Here is a tiny trained network, its code and every weight. The questions are about switching its units off for an input and a class, where a switched-off unit gives its printed mean instead of its output.

import numpy as np


def w(rows, s, z=0):
    codes = np.array(rows[::2]) - 128.0
    scale = np.full(codes.shape[1], s)
    scale[-1] = z or s
    return codes * scale


def norm(h):
    return h / np.sqrt((h * h).mean(-1, keepdims=True) + 1e-5)


def f(y):
    return np.maximum(y, 0)


def log_softmax(a):
    a = a - a.max(-1, keepdims=True)
    return a - np.log(np.exp(a).sum(-1, keepdims=True))


def net(x, mask):
    res = np.array(x, float).reshape(1, 4) / 4 @ E
    u = 0
    for l in range(4):
        y = f(norm(res) @ A[l][:, :-1].T + A[l][:, -1])
        res = res + np.where(mask[u : u + 6], y, B[l][:, -1]) @ B[l][:, :-1]
        u += 6
    return log_softmax(norm(res)[-1] @ U[:, :-1].T + U[:, -1])


A, B = {}, {}
E = w([
[124,253,67,87,92,103,122,129,145,54],'x0',
[220,168,128,194,28,163,115,92,140,147],'x1',
[64,174,95,133,85,231,131,51,130,97],'x2',
[87,155,97,204,225,140,114,89,41,209],'x3',
],0.006)
A[0] = w([
[185,138,103,51,86,107,192,220,127,61,47],'0.n1',
[97,114,79,81,34,106,82,110,130,84,151],'0.n2',
[52,92,163,170,145,162,199,40,35,52,142],'0.n3',
[149,66,167,51,138,162,154,203,162,158,5],'0.n4',
[96,75,68,192,198,106,146,212,79,189,14],'0.n5',
[2,82,204,159,98,26,210,99,77,97,117],'0.n6',
],0.0041,0.0028)
B[0] = w([
[160,167,210,149,114,58,119,174,69,101,245],'0.n1',
[44,60,106,174,147,2,111,54,160,134,253],'0.n2',
[106,96,166,128,55,66,121,232,115,147,217],'0.n3',
[201,116,71,174,149,203,176,120,188,87,183],'0.n4',
[144,112,230,251,175,8,173,60,82,71,208],'0.n5',
[180,98,181,212,51,239,113,48,197,148,188],'0.n6',
],0.0059,0.0031)
A[1] = w([
[148,126,128,144,173,144,65,93,1,143,74],'1.n1',
[37,132,25,75,184,93,136,191,153,82,97],'1.n2',
[229,45,126,66,215,217,181,143,88,84,74],'1.n3',
[109,218,142,90,116,94,70,250,76,78,118],'1.n4',
[193,141,94,132,25,133,146,42,59,136,55],'1.n5',
[136,119,158,34,173,133,70,78,138,159,2],'1.n6',
],0.0053,0.0043)
B[1] = w([
[144,101,147,159,138,21,113,166,159,99,216],'1.n1',
[180,193,88,226,118,167,167,82,73,162,213],'1.n2',
[237,79,142,121,136,193,221,173,146,40,174],'1.n3',
[198,188,200,71,107,127,161,171,84,69,255],'1.n4',
[219,141,151,174,12,135,2,115,151,206,238],'1.n5',
[146,220,94,64,163,202,67,146,169,144,128],'1.n6',
],0.007,0.0029)
A[2] = w([
[71,77,98,175,163,198,143,93,128,136,2],'2.n1',
[180,255,60,111,111,193,129,94,87,154,148],'2.n2',
[116,92,194,119,79,118,106,127,161,159,95],'2.n3',
[50,94,143,73,121,184,136,147,106,181,56],'2.n4',
[121,116,71,51,89,124,169,151,193,66,105],'2.n5',
[143,86,109,144,85,158,173,176,110,169,208],'2.n6',
],0.0069,0.0031)
B[2] = w([
[78,111,179,54,82,115,113,145,170,113,153],'2.n1',
[111,82,113,98,214,197,242,128,81,99,252],'2.n2',
[145,145,39,120,101,110,114,50,124,107,216],'2.n3',
[120,161,180,43,59,124,189,95,180,255,140],'2.n4',
[162,96,34,174,241,105,153,193,76,179,203],'2.n5',
[93,142,114,69,248,236,163,196,141,126,206],'2.n6',
],0.007,0.0046)
A[3] = w([
[114,113,162,107,14,138,79,53,212,72,80],'3.n1',
[216,157,173,166,49,95,109,127,164,102,185],'3.n2',
[107,156,89,123,254,54,141,206,71,172,87],'3.n3',
[180,199,47,158,103,170,33,173,82,252,90],'3.n4',
[25,118,220,213,212,41,28,153,64,148,6],'3.n5',
[54,135,157,43,122,167,104,126,190,211,36],'3.n6',
],0.0055,0.0024)
B[3] = w([
[117,150,96,2,137,102,40,26,200,153,196],'3.n1',
[87,152,128,96,116,137,64,145,96,94,254],'3.n2',
[76,92,125,133,69,136,72,64,192,176,241],'3.n3',
[165,155,100,236,134,200,116,240,126,237,189],'3.n4',
[50,102,198,187,175,37,103,45,81,140,234],'3.n5',
[125,135,196,14,81,97,194,177,136,184,146],'3.n6',
],0.0082,0.0051)
U = w([
[189,193,113,205,84,209,93,200,60,197,218],'0',
[65,224,95,123,177,188,225,60,51,55,210],'1',
[201,217,194,51,59,55,102,214,73,39,170],'2',
[53,97,190,2,75,175,184,121,189,196,109],'3',
[170,199,52,55,34,183,11,41,198,120,76],'4',
[71,50,39,126,125,64,160,81,209,74,2],'5',
[49,74,226,207,202,48,108,53,94,201,173],'6',
[226,3,206,107,198,193,207,202,218,72,55],'7',
],0.009,0.0043)

Each question gives the input, the list of numbers given to net, and the class t.
The units are the neurons (one row each of A and B). Each row of codes is followed by its name. A weight is (code - 128) times the scale printed after its matrix; where a second scale follows, it is the last column's (A, B and U).
mask holds one flag per neuron, layer by layer. A switched-off neuron (its flag False) gives its mean, the last column of its row in B, instead of its output. The means were averaged over made-up inputs and are rounded, as every weight is.
A unit's drop is (log p(t) with every unit on - log p(t) with that unit switched off) / (log p(t) with every unit on - log p(t) with every unit switched off).
The circuit of an input: a set's keep is (log p(t) with only the set's units on - log p(t) with every unit switched off) / (log p(t) with every unit on - log p(t) with every unit switched off). Starting from the 12 units with the biggest drops (on a tie, the unit counted first), units are removed one at a time, each time the one whose removal leaves the highest keep (on an exact tie, the one counted first), for as long as the keep stays at least 0.8.
circuit, biggest first: the units of the circuit, biggest drop first
k most important neurons: the k neurons with the biggest drops, biggest first
k most important neurons of layer l: the k neurons of layer l with the biggest drops, biggest first
drop of u: that unit's drop, to one decimal
input [5,-4,1,-4], class 1: circuit, biggest first -> [1.n2]
input [-5,1,-7,0], class 7: 3 most important neurons -> [1.n3, 0.n2, 0.n4]
input [-6,-1,6,-8], class 5: circuit, biggest first -> [2.n3, 2.n5]
input [8,4,0,0], class 2: 2 most important neurons of layer 1 -> [1.n5, 1.n4]
input [-8,5,6,5], class 0: circuit, biggest first -> [0.n2, 3.n4]
input [8,-5,-4,4], class 1: circuit, biggest first -> [1.n2, 2.n2]
input [-7,8,4,-4], class 4: 2 most important neurons -> [3.n1, 2.n5]
input [2,8,-4,-5], class 4: circuit, biggest first -> [3.n1, 1.n5]
input [-3,-3,1,-1], class 7: 3 most important neurons -> [0.n4, 0.n2, 2.n6]
input [4,-5,6,-8], class 5: 3 most important neurons -> [0.n2, 2.n5, 3.n3]
input [4,1,3,-2], class 1: 3 most important neurons of layer 0 -> [0.n6, 0.n5, 0.n2]
input [-4,-6,-8,-1], class 7: 3 most important neurons -> [1.n3, 0.n4, 0.n2]
input [-1,4,-7,-3], class 2: 2 most important neurons -> [0.n1, 2.n2]
input [4,5,8,5], class 0: 3 most important neurons -> [1.n5, 3.n4, 0.n3]
input [7,7,8,8], class 0: circuit, biggest first -> [3.n4]
input [-4,-6,-3,0], class 7: 4 most important neurons -> [1.n3, 0.n4, 0.n2, 0.n6]
input [-7,8,-8,-3], class 7: 2 most important neurons -> [2.n6, 1.n3]
input [-4,7,-1,-5], class 4: 2 most important neurons -> [3.n1, 2.n5]
input [-7,7,-1,-7], class 4: 2 most important neurons of layer 2 -> [2.n2, 2.n3]
input [-6,3,6,-7], class 4: 2 most important neurons -> [2.n3, 2.n2]
input [-5,-6,4,-6], class 7: most important neuron -> [0.n4]
input [-4,2,5,-4], class 4: 2 most important neurons of layer 2 -> [2.n3, 2.n2]
input [-5,8,3,6], class 0: drop of 2.n6 -> 0.0
input [-7,5,6,-4], class 4: drop of 2.n5 -> 0.1
